Below is a small trained network, with its code and all its weights. Each question gives an input and a class and asks what happens when units are switched off, that is, made to give their printed mean instead of their output.

import numpy as np


def w(rows, s, z=0):
    codes = np.array(rows[::2]) - 128.0
    scale = np.full(codes.shape[1], s)
    scale[-1] = z or s
    return codes * scale


def norm(h):
    return h / np.sqrt((h * h).mean(-1, keepdims=True) + 1e-5)


def f(y):
    return y / 2 * (1 + np.tanh(0.7978845608 * (y + 0.044715 * y**3)))


def log_softmax(a):
    a = a - a.max(-1, keepdims=True)
    return a - np.log(np.exp(a).sum(-1, keepdims=True))


def net(x, mask):
    res = np.array(x, float).reshape(1, 5) / 4 @ E
    u = 0
    for l in range(2):
        y = f(norm(res) @ A[l][:, :-1].T + A[l][:, -1])
        res = res + np.where(mask[u : u + 7], y, B[l][:, -1]) @ B[l][:, :-1]
        u += 7
    return log_softmax(norm(res)[-1] @ U[:, :-1].T + U[:, -1])


A, B = {}, {}
E = w([
[252,178,64,137,197,55,224,189,112,126,105,173],'x0',
[136,129,121,131,125,126,118,121,120,136,123,122],'x1',
[130,128,43,93,174,212,209,97,24,62,189,110],'x2',
[140,30,87,134,136,185,122,160,162,35,16,93],'x3',
[124,127,133,124,130,123,135,131,125,128,127,125],'x4',
],0.0029)
A[0] = w([
[132,100,176,143,86,194,121,127,183,116,86,95,9],'L0N0',
[202,137,129,158,181,50,119,190,166,124,110,166,9],'L0N1',
[95,168,133,105,162,160,147,64,94,178,213,135,143],'L0N2',
[200,222,150,130,140,97,178,110,119,165,145,181,79],'L0N3',
[220,131,88,141,193,127,194,179,83,98,165,124,85],'L0N4',
[86,132,192,174,116,149,76,171,157,166,105,125,212],'L0N5',
[65,165,121,128,153,193,162,125,2,124,156,129,238],'L0N6',
],0.0043,0.0013)
B[0] = w([
[173,51,146,39,175,92,116,166,128,158,158,140,161],'L0N0',
[29,152,105,99,178,125,8,120,155,140,122,144,217],'L0N1',
[90,213,146,8,79,144,92,120,227,204,108,42,208],'L0N2',
[139,14,167,183,144,92,98,159,127,148,222,141,244],'L0N3',
[217,95,161,135,100,170,199,124,95,135,66,204,252],'L0N4',
[209,151,165,116,133,177,253,79,113,101,165,94,217],'L0N5',
[82,127,63,85,142,194,38,105,94,179,111,102,228],'L0N6',
],0.0042,0.0039)
A[1] = w([
[117,182,195,111,24,94,131,138,83,143,220,93,115],'L1N0',
[73,252,157,114,35,121,188,52,128,141,167,75,134],'L1N1',
[188,214,53,98,136,110,127,155,52,202,235,164,45],'L1N2',
[132,100,117,192,140,27,129,156,82,135,204,188,105],'L1N3',
[170,21,131,168,94,87,188,143,170,101,162,135,164],'L1N4',
[47,98,41,124,179,178,89,124,21,32,121,118,119],'L1N5',
[146,168,95,118,192,37,71,199,142,129,30,164,4],'L1N6',
],0.0044,0.0015)
B[1] = w([
[167,146,70,192,129,97,167,180,122,57,91,165,244],'L1N0',
[138,156,64,191,109,73,187,102,116,144,88,193,254],'L1N1',
[91,45,217,41,143,190,146,160,99,95,111,100,236],'L1N2',
[83,189,169,146,149,126,96,171,185,146,179,21,222],'L1N3',
[126,163,87,109,86,110,78,13,120,165,132,56,212],'L1N4',
[121,191,160,253,184,37,125,157,151,69,193,105,209],'L1N5',
[26,162,85,87,47,142,126,160,131,58,104,172,187],'L1N6',
],0.0052,0.003)
U = w([
[198,180,140,233,55,46,250,82,157,169,113,231,193],'0',
[210,29,198,28,90,113,99,12,179,107,88,40,177],'1',
[42,213,37,73,94,173,120,63,91,210,134,79,2],'2',
[97,133,146,237,214,133,75,105,105,29,224,40,65],'3',
[78,160,218,148,152,41,49,205,199,175,215,103,167],'4',
[73,133,77,72,55,99,75,171,176,41,32,221,161],'5',
[175,26,220,29,181,212,167,176,50,192,176,145,165],'6',
[232,91,76,205,203,169,188,134,53,71,55,192,92],'7',
],0.011,0.00063)

Each question gives the input, the list of numbers given to net, and the class t.
The units are the neurons (one row each of A and B). Each row of codes is followed by its name. A weight is (code - 128) times the scale printed after its matrix; where a second scale follows, it is the last column's (A, B and U).
mask holds one flag per neuron, layer by layer. A switched-off neuron (its flag False) gives its mean, the last column of its row in B, instead of its output. The means were averaged over made-up inputs and are rounded, as every weight is.
A unit's drop is (log p(t) with every unit on - log p(t) with that unit switched off) / (log p(t) with every unit on - log p(t) with every unit switched off).
unit that matters most: the unit with the biggest drop
top k neurons: the k neurons with the biggest drops, biggest first
k most important neurons of layer l: the k neurons of layer l with the biggest drops, biggest first
input [1,1,8,-5,0], class 6: unit that matters most => L1N2
input [0,-7,8,1,-5], class 3: top 2 neurons => (L1N5; L0N6)
input [0,-3,-1,0,-4], class 0: top 4 neurons => (L0N5; L0N6; L0N3; L1N2)
input [0,5,2,8,-8], class 3: 2 most important neurons of layer 0 => (L0N4; L0N5)
input [0,0,0,8,-5], class 1: top 4 neurons => (L0N6; L0N1; L0N0; L1N4)
input [0,3,0,4,-2], class 1: 4 most important neurons of layer 1 => (L1N4; L1N0; L1N1; L1N3)
input [-1,5,8,7,1], class 3: 3 most important neurons of layer 1 => (L1N5; L1N1; L1N0)
input [2,-7,1,-8,-6], class 6: top 4 neurons => (L1N2; L0N3; L1N5; L0N6)
input [2,0,-4,1,3], class 5: 2 most important neurons of layer 0 => (L0N1; L0N3)
input [0,-2,-2,-5,7], class 0: top 3 neurons => (L0N2; L1N1; L1N0)
input [0,-1,4,4,-1], class 3: top 3 neurons => (L1N5; L0N5; L1N1)
input [-7,4,-8,1,0], class 1: 2 most important neurons of layer 0 => (L0N0; L0N2)
input [0,0,-4,1,-1], class 1: 3 most important neurons of layer 0 => (L0N5; L0N0; L0N2)
input [-8,-2,-1,-3,6], class 0: unit that matters most => L1N1
input [-4,7,1,3,4], class 3: 2 most important neurons of layer 0 => (L0N4; L0N2)
input [8,5,-1,6,7], class 5: top 2 neurons => (L1N6; L0N1)
input [6,0,0,0,0], class 4: top 3 neurons => (L0N3; L1N3; L0N1)
input [5,4,-1,-7,5], class 4: top 2 neurons => (L0N3; L1N3)
input [1,1,6,-7,-4], class 6: 3 most important neurons of layer 0 => (L0N3; L0N1; L0N4)
input [4,-1,-2,4,8], class 5: top neuron => (L1N6)
